Moves between nodes:
x812 fo x778
x812 ra x810
x812 ba x578
x812 vo x815
x812 vi x780
x812 gu x765
x425 fo x594
x425 ra x749
x425 ba x571
x425 vo x598
x425 vi x731
x425 gu x810
x778 fo x810
x778 ra x731
x778 ba x815
x778 vo x198
x778 vi x279
x778 gu x780
x749 fo x378
x749 ra x681
x749 ba x500
x749 vo x295
x749 vi x149
x749 gu x764
x212 fo x190
x212 ra x773
x212 ba x566
x212 vo x518
x212 vi x265
x212 gu x806
x427 fo x392
x427 ra x158
x427 ba x806
x427 vo x265
x427 vi x178
x427 gu x518
x996 fo x564
x996 ra x928
x996 ba x215
x996 vo x527
x996 vi x21
x996 gu x74
x178 fo x215
x178 ra x527
x178 ba x427
x178 vo x392
x178 vi x773
x178 gu x190
x578 fo x815
x578 ra x198
x578 ba x928
x578 vo x453
x578 vi x812
x578 gu x561
x153 fo x691
x153 ra x806
x153 ba x68
x153 vo x661
x153 vi x188
x153 gu x737
x158 fo x839
x158 ra x861
x158 ba x181
x158 vo x74
x158 vi x527
x158 gu x215
x765 fo x780
x765 ra x279
x765 ba x561
x765 vo x812
x765 vi x696
x765 gu x453
x149 fo x370
x149 ra x68
x149 ba x749
x149 vo x378
x149 vi x990
x149 gu x701
x566 fo x518
x566 ra x178
x566 ba x188
x566 vo x781
x566 vi x212
x566 gu x961
x806 fo x265
x806 ra x181
x806 ba x961
x806 vo x212
x806 vi x427
x806 gu x781
x943 fo x566
x943 ra x518
x943 ba x737
x943 vo x188
x943 vi x961
x943 gu x661
x120 fo x737
x120 ra x188
x120 ba x990
x120 vo x13
x120 vi x835
x120 gu x681
x691 fo x806
x691 ra x265
x691 ba x661
x691 vo x961
x691 vi x781
x691 gu x188
x594 fo x749
x594 ra x378
x594 ba x598
x594 vo x500
x594 vi x764
x594 gu x731
x561 fo x812
x561 ra x778
x561 ba x775
x561 vo x578
x561 vi x765
x561 gu x857
x518 fo x178
x518 ra x215
x518 ba x781
x518 vo x427
x518 vi x190
x518 gu x212
x279 fo x884
x279 ra x570
x279 ba x778
x279 vo x810
x279 vi x598
x279 gu x571
x884 fo x570
x884 ra x701
x884 ba x810
x884 vo x731
x884 vi x500
x884 gu x598
x74 fo x21
x74 ra x775
x74 ba x773
x74 vo x996
x74 vi x839
x74 gu x158
x13 fo x153
x13 ra x691
x13 ba x370
x13 vo x68
x13 vi x737
x13 gu x120
x835 fo x943
x835 ra x566
x835 ba x120
x835 vo x737
x835 vi x661
x835 gu x68
x548 fo x857
x548 ra x765
x548 ba x839
x548 vo x861
x548 vi x928
x548 gu x564
x265 fo x181
x265 ra x74
x265 ba x212
x265 vo x190
x265 vi x392
x265 gu x427
x570 fo x701
x570 ra x990
x570 ba x731
x570 vo x764
x570 vi x295
x570 gu x500
x781 fo x427
x781 ra x392
x781 ba x691
x781 vo x806
x781 vi x518
x781 gu x566
x857 fo x765
x857 ra x780
x857 ba x861
x857 vo x561
x857 vi x453
x857 gu x928
x500 fo x295
x500 ra x540
x500 ba x884
x500 vo x570
x500 vi x749
x500 gu x594
x861 fo x561
x861 ra x812
x861 ba x21
x861 vo x775
x861 vi x857
x861 gu x548
x681 fo x835
x681 ra x943
x681 ba x540
x681 vo x120
x681 vi x68
x681 gu x370
x295 fo x540
x295 ra x120
x295 ba x570
x295 vo x701
x295 vi x378
x295 gu x749
x564 fo x928
x564 ra x453
x564 ba x527
x564 vo x548
x564 vi x775
x564 gu x21
x453 fo x696
x453 ra x571
x453 ba x857
x453 vo x765
x453 vi x815
x453 gu x578
x990 fo x13
x990 ra x153
x990 ba x149
x990 vo x370
x990 vi x120
x990 gu x540
x215 fo x527
x215 ra x548
x215 ba x392
x215 vo x158
x215 vi x996
x215 gu x773
x961 fo x212
x961 ra x190
x961 ba x943
x961 vo x566
x961 vi x806
x961 gu x691
x190 fo x773
x190 ra x996
x190 ba x518
x190 vo x178
x190 vi x181
x190 gu x265
x696 fo x571
x696 ra x598
x696 ba x765
x696 vo x780
x696 vi x198
x696 gu x815
x68 fo x661
x68 ra x961
x68 ba x681
x68 vo x835
x68 vi x153
x68 gu x13
x378 fo x681
x378 ra x835
x378 ba x295
x378 vo x540
x378 vi x370
x378 gu x149
x773 fo x996
x773 ra x564
x773 ba x178
x773 vo x215
x773 vi x74
x773 gu x181
x839 fo x861
x839 ra x561
x839 ba x74
x839 vo x21
x839 vi x548
x839 gu x527
x392 fo x158
x392 ra x839
x392 ba x265
x392 vo x181
x392 vi x215
x392 gu x178
x571 fo x598
x571 ra x500
x571 ba x780
x571 vo x279
x571 vi x425
x571 gu x198
x540 fo x120
x540 ra x737
x540 ba x701
x540 vo x990
x540 vi x681
x540 gu x378
x731 fo x764
x731 ra x149
x731 ba x425
x731 vo x594
x731 vi x570
x731 gu x884
x928 fo x453
x928 ra x696
x928 ba x548
x928 vo x857
x928 vi x578
x928 gu x775
x198 fo x425
x198 ra x594
x198 ba x696
x198 vo x571
x198 vi x810
x198 gu x778
x661 fo x961
x661 ra x212
x661 ba x835
x661 vo x943
x661 vi x691
x661 gu x153
x181 fo x74
x181 ra x21
x181 ba x190
x181 vo x773
x181 vi x158
x181 gu x392
x737 fo x188
x737 ra x781
x737 ba x13
x737 vo x153
x737 vi x943
x737 gu x835
x370 fo x68
x370 ra x661
x370 ba x378
x370 vo x681
x370 vi x13
x370 gu x990
x810 fo x731
x810 ra x764
x810 ba x198
x810 vo x425
x810 vi x884
x810 gu x279
x188 fo x781
x188 ra x427
x188 ba x153
x188 vo x691
x188 vi x566
x188 gu x943
x815 fo x198
x815 ra x425
x815 ba x453
x815 vo x696
x815 vi x778
x815 gu x812
x21 fo x775
x21 ra x578
x21 ba x996
x21 vo x564
x21 vi x861
x21 gu x839
x775 fo x578
x775 ra x815
x775 ba x564
x775 vo x928
x775 vi x561
x775 gu x861
x701 fo x990
x701 ra x13
x701 ba x764
x701 vo x149
x701 vi x540
x701 gu x295
x780 fo x279
x780 ra x884
x780 ba x812
x780 vo x778
x780 vi x571
x780 gu x696
x527 fo x548
x527 ra x857
x527 ba x158
x527 vo x839
x527 vi x564
x527 gu x996
x598 fo x500
x598 ra x295
x598 ba x279
x598 vo x884
x598 vi x594
x598 gu x425
x764 fo x149
x764 ra x370
x764 ba x594
x764 vo x749
x764 vi x701
x764 gu x570

The rows follow the links: the fewer symbols apart two nodes are, the more alike their rows tend to be.

Each row is also shifted at random along 2 hidden directions that mean nothing.

Rows in random order:
Each row stands for one node.
v1: -430,213,144,-175,-196,-23,326,215,-39,238,308,-132,52,-410,91,8,491,314,-257,543,63,234,-340,-9,-1,129,52,-72,96,93,58,345,-54,66,-172,-204,-26,71,-543,98,-334,-276,-503
v2: 89,197,350,32,-218,-285,258,-60,109,173,-232,99,-78,-249,25,280,244,274,11,185,166,261,-590,-83,-360,56,91,-251,107,186,-47,294,265,372,36,-205,-382,-296,-597,-34,-305,-170,-326
v3: -644,275,49,-241,-86,204,287,352,-66,155,368,-136,75,-424,-23,-87,470,348,-288,569,-44,207,-269,72,82,184,-23,33,132,-3,30,293,-131,-51,-123,-276,88,127,-457,173,-316,-324,-532
v4: 543,-512,-126,-274,-110,-357,231,-440,13,-269,50,107,150,420,132,-102,110,-17,-87,-44,-294,-380,342,-89,108,-508,-281,23,-277,-312,-47,35,-195,-355,-41,134,96,-235,701,32,-192,296,544
v5: 341,161,243,31,-158,-259,269,-84,158,262,-127,9,-82,-320,41,304,238,222,-52,332,127,313,-570,-149,-356,122,62,-268,199,192,-46,275,230,296,0,-227,-379,-174,-653,-24,-352,-199,-428
v6: -58,471,88,529,-419,-107,93,-475,-253,-351,-475,-57,20,-61,-42,-258,-332,475,27,-337,-287,-29,140,104,-173,-375,202,84,-185,94,-509,-237,59,434,177,168,-476,-297,-148,208,-10,110,-46
v7: -442,-722,-154,-535,379,80,-628,440,81,-35,-86,88,72,13,-103,163,-180,-716,348,-373,237,-44,32,-106,364,373,34,122,18,9,528,-127,76,-127,6,-64,438,105,216,-139,439,193,440
v8: 279,-221,41,-242,-414,-368,57,-419,-302,-604,-285,116,309,41,58,-177,-81,216,12,-373,-368,-228,228,37,59,-539,88,230,-424,-85,-238,-74,-90,101,71,197,-215,-447,211,167,-88,322,496
v9: -816,-101,-37,-96,-445,-340,191,-533,-339,-608,-186,73,372,153,52,-324,-81,328,-3,-252,-500,-195,363,138,148,-701,23,275,-368,-212,-286,-117,-203,33,102,235,-201,-352,351,198,-197,366,580
v10: 855,-380,180,-364,-414,-553,-145,-312,-114,-525,-531,128,346,-195,55,54,-165,93,263,-371,-203,39,-164,5,-65,-317,161,179,-340,98,-43,119,153,339,162,7,-294,-497,-218,86,-91,294,401
v11: 593,245,-129,473,-160,0,327,-532,-87,-133,80,31,-27,381,80,-319,-103,284,-234,-39,-238,-305,438,113,-28,-442,-141,44,-167,-212,-418,-231,-208,-103,27,275,-156,-19,530,35,-68,111,78
v12: -114,-158,-132,14,-223,-187,280,-560,-111,-311,43,49,105,463,137,-269,37,132,-181,-35,-321,-312,395,74,83,-584,-256,134,-300,-326,-197,-96,-238,-192,-54,232,-46,-152,618,79,-195,266,431
v13: 746,285,0,292,-326,-148,98,-403,-222,-359,-261,9,134,28,12,-223,-243,360,19,-328,-327,-162,204,122,-21,-378,68,178,-247,-9,-401,-228,69,253,99,152,-369,-241,68,141,-2,202,234
v14: -852,0,313,-115,-447,-522,2,-268,-151,-352,-563,164,196,-238,-18,90,-77,173,146,-296,-158,162,-446,-58,-221,-288,222,12,-211,257,-167,88,264,526,152,24,-523,-490,-433,145,-185,217,140
v15: -121,337,-3,-103,-18,359,136,503,-107,185,454,-145,39,-453,16,-121,337,288,-275,465,-33,229,-86,141,196,272,19,85,149,6,3,214,-204,-152,-150,-238,193,326,-468,223,-155,-342,-537
v16: -351,-141,-137,321,463,119,-126,-146,373,360,72,66,-402,593,29,211,-194,-508,19,-74,272,-214,232,-73,-180,103,-138,-213,127,-83,102,-197,17,-133,-3,213,159,188,600,-372,276,36,103
v17: 1017,-409,-84,-290,-329,-313,125,-323,-219,-437,-92,96,282,212,45,-145,3,97,5,-206,-326,-236,264,70,157,-472,-96,195,-305,-238,-93,-43,-164,-182,-10,135,-69,-260,455,111,-132,340,549
v18: -494,-761,-60,-392,434,-134,-261,-13,288,90,-52,126,-120,395,-63,282,-64,-697,139,-196,278,-180,58,-97,27,113,-248,-100,-62,-115,414,-64,-11,-260,33,45,292,20,561,-305,238,254,539
v19: -569,461,320,363,-290,-301,190,-273,111,91,-342,71,-50,-183,27,178,29,365,2,27,55,230,-459,-65,-404,-7,129,-249,86,191,-284,163,239,521,56,-91,-490,-267,-573,18,-200,-175,-437
v20: -216,-200,261,-294,-338,-582,-10,-273,-158,-402,-540,157,302,-185,58,135,-60,147,238,-324,-103,118,-425,-26,-146,-282,207,21,-244,163,-158,62,318,515,157,13,-415,-519,-387,66,-165,265,318
v21: 1346,-142,-181,155,67,-94,268,-410,77,20,122,58,-154,544,52,-48,71,36,-231,99,-172,-317,389,5,-73,-352,-306,-88,-126,-280,-140,-40,-156,-303,-74,177,28,-81,740,-131,-94,120,195
v22: 305,-1022,-161,-643,220,-428,19,-290,320,-56,97,189,10,628,100,231,224,-555,44,36,42,-312,83,-184,97,-241,-426,-107,-99,-315,327,64,-121,-419,-69,74,245,-214,713,-275,-117,344,732
v23: 559,-137,-133,23,425,456,-593,539,146,116,-9,-37,-167,-114,-131,64,-254,-431,278,-220,370,98,148,-22,184,507,125,91,183,108,330,-213,99,-108,10,-74,376,343,93,-121,520,-76,14
v24: -514,-475,-113,-32,344,-47,-94,-222,303,196,25,192,-248,604,20,263,-57,-530,45,-126,228,-195,196,-71,-101,40,-247,-195,37,-170,289,-79,-29,-306,-13,93,173,80,637,-353,126,161,373
v25: -865,378,-4,-145,-64,430,94,496,-234,31,426,-231,105,-449,-61,-183,269,272,-255,418,-96,137,-57,150,244,185,78,188,106,28,36,195,-205,-222,-89,-271,213,241,-450,258,-88,-302,-438
v26: 868,-23,-63,-528,63,342,-43,638,-68,103,396,-148,188,-506,-8,-110,384,5,-114,441,21,103,-85,72,364,345,-40,180,123,-23,290,225,-154,-237,-170,-326,403,261,-345,125,-124,-312,-258
v27: -1261,208,-171,-4,275,554,-395,526,-199,-92,66,-176,112,-277,-159,-218,-196,-195,161,-183,63,126,251,76,332,365,193,321,125,118,183,-194,-39,-84,40,-36,282,339,-90,171,385,-75,-31
v28: -91,16,-185,-46,324,509,-517,594,-103,-38,115,-100,-3,-206,-163,-130,-294,-412,228,-228,200,65,235,30,370,437,172,204,110,98,307,-231,11,-144,75,-52,299,403,-29,59,492,-165,-30
v29: -100,143,-94,307,405,533,-505,352,78,226,37,-89,-182,29,-149,47,-379,-415,263,-325,347,-6,172,-19,143,529,143,-20,207,138,127,-246,35,-66,7,36,310,418,89,-177,584,-107,-118
v30: 183,466,284,215,-179,0,337,64,172,426,36,-46,-156,-238,46,186,241,356,-135,351,143,302,-516,-86,-385,154,-15,-227,321,185,-121,329,136,225,-94,-153,-272,-18,-605,19,-320,-310,-651
v31: -388,396,344,276,-291,-278,176,-200,1,52,-369,80,-13,-303,19,129,-114,256,77,-4,-6,250,-427,-32,-430,-5,173,-207,33,238,-252,115,273,474,11,-3,-461,-297,-577,58,-187,-39,-276
v32: 681,81,225,-235,-92,-107,320,228,102,365,172,-26,-25,-380,16,296,496,235,-162,553,126,271,-487,-66,-174,206,1,-280,126,153,77,397,0,46,-93,-248,-63,-33,-582,-11,-385,-301,-466
v33: 340,-99,-211,401,362,53,168,-392,367,357,146,82,-435,711,63,70,-73,-229,-157,62,124,-330,279,-89,-234,-65,-307,-288,73,-182,15,-187,-86,-321,-48,214,65,175,682,-343,96,51,50
v34: 413,-465,-138,-72,95,-246,272,-466,217,-5,99,67,-59,606,49,38,58,-205,-170,42,-118,-314,355,33,-31,-372,-316,-67,-141,-384,-3,-14,-224,-330,-13,180,123,-26,762,-219,-209,197,389
v35: 323,-252,225,-275,-398,-570,-57,-260,-128,-478,-556,115,327,-224,36,71,-188,148,243,-400,-226,89,-272,-43,-124,-321,201,105,-254,115,-67,32,211,360,124,24,-382,-491,-272,112,-100,249,328
v36: -186,-54,-181,324,42,-101,299,-559,46,4,161,82,-152,596,63,-34,20,-8,-266,81,-232,-309,473,49,-53,-447,-226,-92,-141,-319,-172,-135,-270,-299,-66,301,-13,-32,733,-115,-136,170,245
v37: -491,-236,-87,219,447,160,-234,28,326,266,15,96,-333,440,-56,243,-211,-533,139,-222,314,-146,141,-116,-81,271,-126,-165,131,-7,246,-226,134,-144,60,96,210,231,489,-333,382,75,121
v38: 53,121,293,18,-373,-418,-19,-286,-88,-400,-484,159,229,-279,3,-6,-157,272,171,-377,-171,127,-292,-73,-172,-252,261,5,-205,189,-168,15,271,494,94,60,-414,-476,-334,157,-74,177,161
v39: 262,-87,-143,302,516,330,-487,273,231,354,-50,-24,-284,267,-101,180,-332,-586,249,-223,403,-57,189,-126,16,444,-32,-106,218,65,316,-245,95,-88,96,55,227,345,311,-261,513,0,-22
v40: 144,768,267,766,-271,-110,170,-306,23,98,-431,33,-207,-201,-21,26,-235,495,77,-77,44,242,-268,-20,-568,-59,267,-232,133,255,-465,-47,273,566,139,-32,-651,-202,-528,40,-80,-116,-501
v41: -1305,-173,-151,-628,29,272,-372,619,-278,-233,215,-169,377,-461,-80,-268,76,-179,92,-55,-60,146,116,124,519,220,169,453,-59,3,331,-16,-217,-218,-65,-134,372,189,-141,216,238,-13,125
v42: 522,193,183,-162,-134,3,317,238,104,349,262,-29,-48,-347,108,170,432,281,-219,526,117,271,-468,-45,-119,218,-24,-181,174,97,94,429,-16,61,-170,-225,5,50,-572,23,-379,-318,-522
v43: 191,210,156,204,-398,-250,67,-419,-234,-422,-400,-2,178,-107,63,-208,-291,399,150,-368,-328,-37,85,52,-36,-413,208,170,-230,117,-369,-143,71,271,113,129,-384,-295,-91,98,-41,238,134
v44: 187,194,-135,-90,196,539,-262,713,-195,69,311,-163,69,-385,-83,-205,75,-87,13,129,45,139,161,121,406,366,150,235,71,104,163,20,-100,-94,-73,-135,405,404,-173,174,268,-267,-205
v45: -114,-159,-95,-425,232,366,-450,715,-206,-167,260,-156,175,-377,-86,-209,29,-265,200,-84,91,66,83,87,563,394,93,287,-12,115,349,3,-75,-116,-19,-164,395,288,-126,165,293,-58,96
v46: -46,-154,-54,-650,14,249,-170,703,-210,-103,333,-173,281,-519,26,-154,329,27,-103,273,-23,161,-112,74,477,274,88,293,36,-42,329,206,-200,-241,-109,-217,399,215,-289,235,-55,-156,-97
v47: -1399,450,-158,-60,37,523,-86,568,-299,-61,392,-179,156,-384,-63,-378,110,176,-136,250,-95,99,209,198,417,184,223,365,125,46,48,40,-229,-132,-80,-130,328,325,-327,303,108,-243,-397
v48: 701,-493,355,-601,-230,-617,20,37,112,-5,-284,156,168,-306,44,392,300,16,110,132,166,291,-750,-221,-288,30,25,-179,-39,190,141,389,276,303,72,-261,-210,-420,-567,29,-367,68,62
v49: 783,-47,-197,420,239,44,249,-405,253,224,251,11,-334,667,79,13,-30,-74,-223,178,-64,-317,356,-10,-149,-251,-283,-256,17,-290,-100,-88,-129,-351,-25,256,77,134,769,-256,-96,39,124
v50: -40,275,65,226,-444,-231,49,-471,-311,-519,-399,55,207,-13,0,-261,-300,366,42,-379,-408,-119,178,134,-22,-471,157,151,-283,105,-457,-209,7,274,67,207,-393,-312,38,189,-62,196,172
v51: 276,156,279,-38,-158,-206,279,52,74,275,-17,31,-120,-258,87,239,287,192,-98,332,149,294,-583,-82,-361,108,-10,-198,194,178,-100,388,199,218,-98,-180,-247,-154,-643,-4,-401,-223,-472
v52: -553,154,-250,628,458,162,82,-276,303,380,64,38,-456,701,14,132,-221,-152,-144,-5,184,-277,336,-76,-275,-12,-263,-273,98,-55,-28,-260,-78,-233,32,285,32,279,573,-258,117,9,-47
v53: -654,-183,-130,260,171,-141,288,-505,214,115,156,94,-206,713,94,-4,26,-115,-249,-40,-91,-344,392,-60,-91,-322,-338,-112,-41,-264,-59,-103,-148,-348,-56,251,45,-22,736,-185,-94,172,194
v54: -300,-744,-140,-779,267,52,-659,625,-2,-210,23,45,309,-225,-116,68,-128,-708,383,-227,172,23,-44,1,532,326,42,254,-48,70,621,2,36,-159,-50,-129,442,72,51,15,387,220,448
v55: -516,-334,-131,93,509,129,-369,114,280,194,-55,45,-259,466,-86,256,-312,-647,189,-243,374,-119,74,-146,-3,253,-126,-145,50,-12,332,-216,48,-178,59,69,194,204,426,-285,327,30,209
v56: 194,-137,-110,-631,58,258,-290,719,-152,-78,374,-120,297,-508,-94,-188,221,-122,-11,114,52,123,-78,13,595,291,43,278,73,-31,357,216,-156,-214,-97,-265,431,227,-256,170,107,-96,-69
v57: -415,209,-167,8,252,603,-425,619,-173,57,104,-184,57,-290,-124,-200,-133,-158,102,-110,59,115,163,75,406,374,186,292,105,110,132,-171,-57,-94,-30,-86,368,424,-138,105,449,-159,-154
v58: -1181,4,-151,224,395,384,-439,217,106,170,-67,-4,-185,219,-84,71,-361,-439,289,-283,203,-34,155,-8,102,310,23,33,119,99,186,-288,115,-58,143,45,202,300,211,-138,485,13,52
v59: 166,191,342,137,-272,-365,128,-226,-23,-19,-484,85,34,-208,-19,162,-87,262,114,-118,33,254,-471,-57,-427,-74,193,-211,45,203,-191,92,310,522,113,-55,-466,-368,-538,-4,-155,18,-202
v60: -1334,68,22,-448,-120,38,235,363,-182,54,366,-135,329,-476,24,-100,480,287,-227,466,-144,176,-201,63,237,90,-17,187,16,-52,130,358,-168,-194,-231,-231,220,71,-437,243,-295,-219,-264
v61: -94,183,128,-203,-110,78,246,347,-71,230,313,-89,66,-413,54,-38,480,262,-198,507,-33,159,-276,45,7,235,10,-59,195,76,60,328,-80,-63,-235,-245,41,85,-535,106,-318,-259,-467
v62: -120,-361,-160,198,336,-70,56,-344,356,249,88,78,-339,692,79,201,9,-387,-119,-15,140,-312,217,-116,-138,-72,-277,-242,10,-187,156,-131,-33,-312,-10,130,154,73,662,-342,45,144,208
v63: 501,-77,-116,42,-245,-135,157,-500,-168,-350,-35,59,149,278,56,-280,-6,242,-85,-175,-361,-342,433,74,49,-525,-110,131,-224,-200,-216,-196,-210,-106,14,205,-65,-122,493,52,-135,251,346
v64: 1050,552,138,421,15,177,397,162,167,529,219,-44,-294,-279,-4,187,262,402,-211,513,196,287,-451,-65,-409,256,-22,-339,342,132,-150,217,111,161,-139,-252,-180,80,-626,-83,-374,-422,-798
v65: -193,-86,-137,299,494,304,-350,120,244,239,-35,-17,-296,394,-75,152,-389,-540,199,-215,375,-23,195,-138,-21,376,-57,-145,221,56,210,-252,138,-73,38,69,177,247,398,-294,436,-23,60
v66: 229,519,-138,533,-284,-23,230,-474,-228,-330,-178,-15,96,164,50,-365,-264,436,-59,-176,-414,-223,424,164,-35,-515,8,186,-225,-74,-545,-227,-89,185,79,309,-349,-26,243,118,-21,149,101

Some nodes, each with its row:
x815 v23
x561 v65
x773 v21
x212 v8
x835 v59
x737 v40
x149 v32
x749 v61
x518 v66
x378 v64
x764 v3
x839 v33
x996 v53
x21 v62
x943 v38
x548 v24
x540 v30
x571 v45
x691 v10
x566 v43
x13 v19

Row, symbols taken left to right, then the row they reach:
v42 vo fo: v5
v20 gu vi: v35
v37 gu fo: v39
v12 ba: v17
v14 ra gu: v50
v28 ra vo: v26
v1 ra gu: v2
v15 vo: v60
v13 fo fo: v4

